Here is a tiny trained network, its code and every weight. The questions are about switching its units off for an input and a class, where a switched-off unit gives its printed mean instead of its output.

import numpy as np


def w(rows, s, z=0):
    codes = np.array(rows[::2]) - 128.0
    scale = np.full(codes.shape[1], s)
    scale[-1] = z or s
    return codes * scale


def f(y):
    return y / 2 * (1 + np.tanh(0.7978845608 * (y + 0.044715 * y**3)))


def log_softmax(a):
    a = a - a.max(-1, keepdims=True)
    return a - np.log(np.exp(a).sum(-1, keepdims=True))


def net(x, mask):
    res = np.array(x, float).reshape(1, 7) / 4 @ E
    y = f(res @ A[0][:, :-1].T + A[0][:, -1])
    res = res + np.where(mask, y, B[0][:, -1]) @ B[0][:, :-1]
    return log_softmax(res[-1] @ U[:, :-1].T + U[:, -1])


A, B = {}, {}
E = w([
[134,131,130,127,130],'x0',
[124,139,143,104,136],'x1',
[129,128,126,131,126],'x2',
[60,116,147,213,245],'x3',
[131,57,25,28,188],'x4',
[147,35,241,86,124],'x5',
[128,127,126,132,127],'x6',
],0.011)
A[0] = w([
[76,200,134,148,174,83],'neuron 0',
[131,212,80,163,145,253],'neuron 1',
[101,133,223,195,168,184],'neuron 2',
[82,59,83,103,232,68],'neuron 3',
[96,144,173,195,134,130],'neuron 4',
[133,197,11,105,110,185],'neuron 5',
[107,196,98,127,171,228],'neuron 6',
[167,109,63,77,65,167],'neuron 7',
[163,163,158,116,23,191],'neuron 8',
[92,152,147,113,83,76],'neuron 9',
[92,81,80,131,144,123],'neuron 10',
[160,172,157,133,3,206],'neuron 11',
[147,46,101,101,135,89],'neuron 12',
[151,44,146,120,80,183],'neuron 13',
],0.014,0.0062)
B[0] = w([
[102,124,139,151,73,190],'neuron 0',
[86,236,56,187,85,235],'neuron 1',
[251,75,81,134,74,248],'neuron 2',
[102,98,155,184,219,235],'neuron 3',
[203,142,97,103,55,208],'neuron 4',
[225,152,53,88,173,241],'neuron 5',
[143,159,83,225,67,208],'neuron 6',
[150,152,81,8,151,215],'neuron 7',
[94,115,174,198,218,230],'neuron 8',
[116,126,131,143,148,145],'neuron 9',
[129,164,129,150,196,176],'neuron 10',
[83,110,109,201,242,248],'neuron 11',
[95,152,210,100,144,181],'neuron 12',
[157,129,245,55,173,192],'neuron 13',
],0.011,0.016)
U = w([
[42,188,86,179,187,211],'0',
[224,129,71,63,126,214],'1',
[70,10,162,161,178,168],'2',
[85,150,162,11,138,14],'3',
[95,151,88,160,30,1],'4',
],0.013,0.0057)

Each question gives the input, the list of numbers given to net, and the class t.
The units are the neurons (one row each of A and B). Each row of codes is followed by its name. A weight is (code - 128) times the scale printed after its matrix; where a second scale follows, it is the last column's (A, B and U).
mask holds one flag per neuron, in row order. A switched-off neuron (its flag False) gives its mean, the last column of its row in B, instead of its output. The means were averaged over made-up inputs and are rounded, as every weight is.
A unit's drop is (log p(t) with every unit on - log p(t) with that unit switched off) / (log p(t) with every unit on - log p(t) with every unit switched off).
The circuit of an input: a set's keep is (log p(t) with only the set's units on - log p(t) with every unit switched off) / (log p(t) with every unit on - log p(t) with every unit switched off). Starting from the 12 units with the biggest drops (on a tie, the unit counted first), units are removed one at a time, each time the one whose removal leaves the highest keep (on an exact tie, the one counted first), for as long as the keep stays at least 0.8.
units of the circuit, in order: the units of the circuit, biggest drop first
k most important neurons: the k neurons with the biggest drops, biggest first
drop when u is switched off: that unit's drop, to one decimal
input [-3,3,2,-1,4,-8,-1], class 1: units of the circuit, in order => (neuron 5)
input [7,3,-1,-8,8,2,1], class 3: units of the circuit, in order => (neuron 12; neuron 2)
input [-7,8,-3,-4,7,1,3], class 3: 2 most important neurons => (neuron 2; neuron 12)
input [2,8,5,4,1,5,-7], class 2: 2 most important neurons => (neuron 5; neuron 7)
input [4,7,8,-2,1,-8,2], class 1: 4 most important neurons => (neuron 5; neuron 3; neuron 8; neuron 11)
input [-5,-4,4,-4,-2,0,-4], class 0: 2 most important neurons => (neuron 2; neuron 3)
input [1,-5,-5,-7,1,8,1], class 3: 2 most important neurons => (neuron 7; neuron 13)
input [-4,-8,5,1,-1,1,2], class 1: 3 most important neurons => (neuron 3; neuron 8; neuron 11)
input [-6,-3,-1,1,0,-1,-4], class 4: 2 most important neurons => (neuron 11; neuron 8)
input [8,-8,0,-5,-1,-6,-5], class 0: 2 most important neurons => (neuron 2; neuron 11)
input [8,-1,4,1,-6,8,5], class 1: 2 most important neurons => (neuron 2; neuron 4)
input [1,-1,4,2,-3,6,-1], class 1: drop when neuron 10 is switched off => 0.0
input [8,0,5,5,-3,2,2], class 1: drop when neuron 2 is switched off => 0.1
input [-5,8,7,4,-3,-1,-8], class 4: most important neuron => (neuron 5)
input [7,-1,-8,-5,-1,8,-5], class 2: drop when neuron 8 is switched off => 0.1
